Below is a small trained network, with its code and all its weights. Each question gives an input and a target symbol and asks what happens when units are switched off, that is, made to give their printed mean instead of their output.

import numpy as np


def w(rows, s, z=0):
    codes = np.array(rows[::2]) - 128.0
    scale = np.full(codes.shape[1], s)
    scale[-1] = z or s
    return codes * scale


def norm(h):
    return h / np.sqrt((h * h).mean(-1, keepdims=True) + 1e-5)


def f(y):
    return y / 2 * (1 + np.tanh(0.7978845608 * (y + 0.044715 * y**3)))


def softmax(a):
    e = np.exp(a - a.max(-1, keepdims=True))
    return e / e.sum(-1, keepdims=True)


def log_softmax(a):
    a = a - a.max(-1, keepdims=True)
    return a - np.log(np.exp(a).sum(-1, keepdims=True))


def net(x, mask):
    ids = ['ΘΛΞΠΨαβγδεζηστω'.index(c) for c in x.split()]
    T = len(ids)
    res = E[ids] + P[:T]
    r = norm(res)
    for j in range(3):
        rows = slice(4 * j, 4 * j + 4)
        q, k, v = (r @ M[0][rows].T for M in (Q, K, V))
        z = softmax(np.where(np.tri(T) > 0, q @ k.T / 4**0.5, -1e9)) @ v
        o = O[0][rows]
        res = res + np.where(mask[j], z, o[:, -1]) @ o[:, :-1]
    y = f(norm(res) @ A[0][:, :-1].T + A[0][:, -1])
    res = res + np.where(mask[3:15], y, B[0][:, -1]) @ B[0][:, :-1]
    return log_softmax(norm(res)[-1] @ U[:, :-1].T + U[:, -1])


Q, K, V, O, A, B = {}, {}, {}, {}, {}, {}
E = w([
[76,144,35],'Θ',
[250,41,107],'Λ',
[137,140,110],'Ξ',
[107,97,113],'Π',
[123,151,54],'Ψ',
[121,134,82],'α',
[170,207,16],'β',
[148,122,51],'γ',
[155,144,131],'δ',
[96,124,107],'ε',
[157,135,168],'ζ',
[114,125,142],'η',
[72,161,155],'σ',
[133,144,185],'τ',
[150,145,113],'ω',
],0.016)
P = w([
[58,131,5],'0',
[64,128,38],'1',
[74,128,55],'2',
[64,132,57],'3',
[68,133,61],'4',
[76,144,59],'5',
[79,128,80],'6',
[87,135,78],'7',
[91,146,72],'8',
],0.002)
Q[0] = w([
[107,125,135],'h1',
[163,67,184],'h1',
[138,52,136],'h1',
[143,233,127],'h1',
[190,111,123],'h2',
[126,95,131],'h2',
[139,10,167],'h2',
[150,178,99],'h2',
[45,135,61],'h3',
[35,110,115],'h3',
[110,134,54],'h3',
[137,118,132],'h3',
],0.012)
K[0] = w([
[96,137,116],'h1',
[128,54,128],'h1',
[162,60,180],'h1',
[149,214,33],'h1',
[204,116,99],'h2',
[156,153,106],'h2',
[147,201,43],'h2',
[116,57,193],'h2',
[2,82,24],'h3',
[75,112,123],'h3',
[87,151,42],'h3',
[147,68,121],'h3',
],0.009)
V[0] = w([
[124,162,135],'h1',
[126,163,166],'h1',
[68,187,147],'h1',
[127,230,100],'h1',
[90,166,162],'h2',
[84,124,112],'h2',
[150,151,89],'h2',
[150,1,128],'h2',
[83,157,181],'h3',
[165,151,138],'h3',
[92,62,144],'h3',
[79,162,83],'h3',
],0.007)
O[0] = w([
[137,95,133,137],'h1',
[107,80,91,73],'h1',
[155,72,87,147],'h1',
[195,54,175,255],'h1',
[130,190,184,131],'h2',
[61,113,127,175],'h2',
[83,130,45,169],'h2',
[214,2,134,56],'h2',
[177,147,93,69],'h3',
[144,139,85,97],'h3',
[109,145,138,94],'h3',
[155,66,198,254],'h3',
],0.0041,0.0031)
A[0] = w([
[125,113,113,33],'n1',
[40,61,203,136],'n2',
[52,103,38,57],'n3',
[144,145,114,97],'n4',
[145,55,76,201],'n5',
[155,107,99,26],'n6',
[93,38,155,27],'n7',
[145,107,158,4],'n8',
[170,143,189,66],'n9',
[147,110,129,49],'n10',
[106,109,254,73],'n11',
[89,104,71,58],'n12',
],0.0082,0.0019)
B[0] = w([
[154,139,124,119],'n1',
[69,54,57,175],'n2',
[210,125,253,253],'n3',
[101,123,138,131],'n4',
[159,145,206,228],'n5',
[193,146,110,132],'n6',
[78,136,107,133],'n7',
[185,156,128,102],'n8',
[133,149,176,132],'n9',
[165,125,135,114],'n10',
[230,183,69,155],'n11',
[210,127,230,183],'n12',
],0.0045,0.0042)
U = w([
[123,126,132,70],'Θ',
[131,167,43,112],'Λ',
[125,123,127,93],'Ξ',
[133,131,138,91],'Π',
[102,101,63,153],'Ψ',
[150,122,250,2],'α',
[123,127,125,78],'β',
[177,67,94,148],'γ',
[133,145,146,122],'δ',
[101,132,120,128],'ε',
[121,218,178,132],'ζ',
[78,172,126,208],'η',
[138,135,131,94],'σ',
[127,137,141,131],'τ',
[109,71,176,198],'ω',
],0.017,0.0067)

Each question gives the input, a string of symbols that net reads in full, and the target symbol t.
The units are the heads (4 rows each of Q, K, V and O) and the neurons (one row each of A and B). Each row of codes is followed by its name. A weight is (code - 128) times the scale printed after its matrix; where a second scale follows, it is the last column's (O, A, B and U).
mask holds one flag per unit, heads first, then neurons. A switched-off unit (its flag False) gives its mean, the last column of its rows in O or B, instead of its output. The means were averaged over made-up inputs and are rounded, as every weight is.
A unit's drop is (log p(t) with every unit on - log p(t) with that unit switched off) / (log p(t) with every unit on - log p(t) with every unit switched off).
The circuit of an input: a set's keep is (log p(t) with only the set's units on - log p(t) with every unit switched off) / (log p(t) with every unit on - log p(t) with every unit switched off). Starting from the 12 units with the biggest drops (on a tie, the unit counted first), units are removed one at a time, each time the one whose removal leaves the highest keep (on an exact tie, the one counted first), for as long as the keep stays at least 0.8.
units of the circuit, in order: the units of the circuit, biggest drop first
most important unit: the unit with the biggest drop
which heads matter: for each layer, one digit per head in row order, 1 if its drop is at least 0.15 and else 0, layers parted by /
drop of u: that unit's drop, to one decimal
input σ ε γ σ ω τ Ψ, target ζ: which heads matter : 010
input Ψ γ γ ω γ τ ω, target ζ: units of the circuit, in order : [h2; n3; n11]
input ε Λ τ η, target Ψ: most important unit : n2
input γ δ Π γ Λ α ε γ Ξ, target γ: which heads matter : 010
input α Π γ Θ, target ω: which heads matter : 011
input σ Ξ α Ψ ω, target η: units of the circuit, in order : [h2; n3; n12]
input η δ Λ γ Θ δ, target γ: units of the circuit, in order : [h2; n3]
input ζ γ τ α Ξ, target ζ: units of the circuit, in order : [h2; n3; h3; n12]
input γ σ Ψ Ξ, target η: units of the circuit, in order : [h2; n3; n5]
input Θ δ τ τ Ψ τ ω, target ζ: units of the circuit, in order : [h2; n3]
input Ψ Ψ ε ζ, target ζ: which heads matter : 001
input τ γ Ψ Ξ τ Ψ, target ζ: units of the circuit, in order : [h2; n2]
input Λ Ξ τ Ξ Π ε τ, target ζ: units of the circuit, in order : [h3; n3; n11]
input α δ ε δ, target Λ: most important unit : n3
input Ξ δ δ, target Λ: units of the circuit, in order : [n3; h2; n5]
input ε τ γ Ψ γ Ψ ε γ δ, target ζ: drop of n9 : 0.2
input Π ε α Θ Θ, target ω: drop of n7 : 0.0
input τ γ γ τ τ ζ γ Ξ Ξ, target ζ: drop of n3 : 0.3
input ε η γ γ γ ω τ τ δ, target ζ: drop of n9 : 0.1
